Below is a small trained network, with its code and all its weights. Each question gives an input and a class and asks what happens when units are switched off, that is, made to give their printed mean instead of their output.

import numpy as np


def w(rows, s, z=0):
    codes = np.array(rows[::2]) - 128.0
    scale = np.full(codes.shape[1], s)
    scale[-1] = z or s
    return codes * scale


def f(y):
    return y / 2 * (1 + np.tanh(0.7978845608 * (y + 0.044715 * y**3)))


def log_softmax(a):
    a = a - a.max(-1, keepdims=True)
    return a - np.log(np.exp(a).sum(-1, keepdims=True))


def net(x, mask):
    res = np.array(x, float).reshape(1, 7) / 4 @ E
    y = f(res @ A[0][:, :-1].T + A[0][:, -1])
    res = res + np.where(mask, y, B[0][:, -1]) @ B[0][:, :-1]
    return log_softmax(res[-1] @ U[:, :-1].T + U[:, -1])


A, B = {}, {}
E = w([
[186,120,182,54,221,155,219],'x0',
[96,131,167,253,196,163,146],'x1',
[16,128,17,85,210,134,148],'x2',
[191,142,39,178,75,97,240],'x3',
[45,131,195,111,59,108,202],'x4',
[128,128,128,129,129,128,128],'x5',
[129,129,129,129,128,129,127],'x6',
],0.0056)
A[0] = w([
[65,115,184,118,94,125,171,84],'neuron 1',
[100,118,101,124,149,119,138,90],'neuron 2',
[148,122,153,96,169,132,165,109],'neuron 3',
[109,118,110,157,84,116,90,88],'neuron 4',
[76,126,209,87,170,144,31,8],'neuron 5',
[145,129,145,108,160,130,154,104],'neuron 6',
[44,128,65,99,189,124,143,82],'neuron 7',
[75,124,170,117,93,118,169,81],'neuron 8',
[76,123,92,174,76,121,61,91],'neuron 9',
[93,128,166,238,199,147,136,22],'neuron 10',
[170,129,54,180,95,120,220,3],'neuron 11',
[149,125,102,4,78,117,87,45],'neuron 12',
[199,124,188,137,86,125,108,92],'neuron 13',
[162,125,188,158,104,122,112,84],'neuron 14',
[85,130,88,111,150,128,132,68],'neuron 15',
[159,133,172,138,109,118,116,94],'neuron 16',
[206,116,86,140,196,136,52,75],'neuron 17',
[144,125,147,101,167,132,156,113],'neuron 18',
[145,127,147,107,161,131,157,102],'neuron 19',
[154,120,159,91,177,134,169,99],'neuron 20',
],0.018,0.0056)
B[0] = w([
[131,209,129,96,123,80,198,204],'neuron 1',
[135,113,145,120,124,165,145,150],'neuron 2',
[125,170,128,162,130,138,71,186],'neuron 3',
[125,179,134,156,147,142,78,176],'neuron 4',
[128,50,123,27,121,53,48,254],'neuron 5',
[125,151,126,150,116,138,91,161],'neuron 6',
[138,96,131,92,126,248,162,238],'neuron 7',
[131,196,116,100,138,87,188,189],'neuron 8',
[130,210,132,178,132,156,41,225],'neuron 9',
[132,50,122,248,129,74,187,235],'neuron 10',
[121,50,136,44,130,51,58,240],'neuron 11',
[130,52,128,252,136,73,182,244],'neuron 12',
[118,97,124,106,137,234,152,241],'neuron 13',
[139,104,120,109,123,207,158,204],'neuron 14',
[129,116,136,114,122,192,159,169],'neuron 15',
[126,107,128,113,132,190,148,180],'neuron 16',
[120,234,133,69,117,73,232,210],'neuron 17',
[136,163,127,150,127,136,81,173],'neuron 18',
[115,152,136,154,119,140,90,164],'neuron 19',
[125,180,119,168,129,141,59,198],'neuron 20',
],0.031,0.0087)
U = w([
[133,89,124,84,135,255,157,153],'0',
[114,55,121,26,123,47,39,254],'1',
[118,228,120,194,143,148,16,111],'2',
[135,55,110,245,142,66,190,40],'3',
[115,246,116,54,128,64,227,74],'4',
],0.0051,0.0015)

Each question gives the input, the list of numbers given to net, and the class t.
The units are the neurons (one row each of A and B). Each row of codes is followed by its name. A weight is (code - 128) times the scale printed after its matrix; where a second scale follows, it is the last column's (A, B and U).
mask holds one flag per neuron, in row order. A switched-off neuron (its flag False) gives its mean, the last column of its row in B, instead of its output. The means were averaged over made-up inputs and are rounded, as every weight is.
A unit's drop is (log p(t) with every unit on - log p(t) with that unit switched off) / (log p(t) with every unit on - log p(t) with every unit switched off).
The circuit of an input: a set's keep is (log p(t) with only the set's units on - log p(t) with every unit switched off) / (log p(t) with every unit on - log p(t) with every unit switched off). Starting from the 12 units with the biggest drops (on a tie, the unit counted first), units are removed one at a time, each time the one whose removal leaves the highest keep (on an exact tie, the one counted first), for as long as the keep stays at least 0.8.
circuit, biggest first: the units of the circuit, biggest drop first
k most important neurons: the k neurons with the biggest drops, biggest first
drop of u: that unit's drop, to one decimal
input [4,-7,-5,0,8,8,-2], class 4: most important neuron	[neuron 1]
input [-8,8,8,5,-5,1,4], class 0: 4 most important neurons	[neuron 7; neuron 12; neuron 15; neuron 2]
input [1,-5,5,0,6,6,7], class 4: 4 most important neurons	[neuron 10; neuron 1; neuron 8; neuron 13]
input [-3,-2,2,-1,2,-8,2], class 2: circuit, biggest first	[neuron 10; neuron 5; neuron 13]
input [-2,8,-1,-8,7,0,-3], class 1: 3 most important neurons	[neuron 5; neuron 12; neuron 17]
input [-8,-4,-8,7,-2,2,4], class 0: 3 most important neurons	[neuron 13; neuron 5; neuron 14]
input [-3,7,-5,-4,-2,-2,-3], class 3: 2 most important neurons	[neuron 10; neuron 7]
input [2,4,-8,8,0,-3,-2], class 0: 4 most important neurons	[neuron 13; neuron 5; neuron 14; neuron 16]
input [7,-7,4,-1,-6,-6,-2], class 2: 2 most important neurons	[neuron 20; neuron 10]
input [-7,3,-5,-3,7,4,-7], class 2: 3 most important neurons	[neuron 9; neuron 17; neuron 4]
input [8,-8,3,5,-6,1,4], class 2: 3 most important neurons	[neuron 20; neuron 10; neuron 3]
input [-3,-2,-3,2,1,2,-1], class 0: 3 most important neurons	[neuron 5; neuron 10; neuron 20]
input [-5,-6,3,1,6,-4,-5], class 3: 4 most important neurons	[neuron 12; neuron 17; neuron 20; neuron 3]
input [2,3,6,8,2,4,-8], class 1: circuit, biggest first	[neuron 11]
input [-7,-8,-4,0,2,-2,-7], class 3: 2 most important neurons	[neuron 12; neuron 20]
input [-6,2,3,-5,5,-6,-4], class 2: 2 most important neurons	[neuron 9; neuron 11]
input [-1,3,6,3,5,-7,-7], class 0: drop of neuron 7	3.1
input [-1,1,0,7,3,4,2], class 1: drop of neuron 11	0.1
input [-2,-4,-1,5,2,-5,-4], class 1: drop of neuron 10	0.5
input [5,5,0,-6,-4,-3,3], class 1: drop of neuron 5	5.3
input [-1,-1,-5,-4,-8,1,0], class 4: circuit, biggest first	[neuron 17]
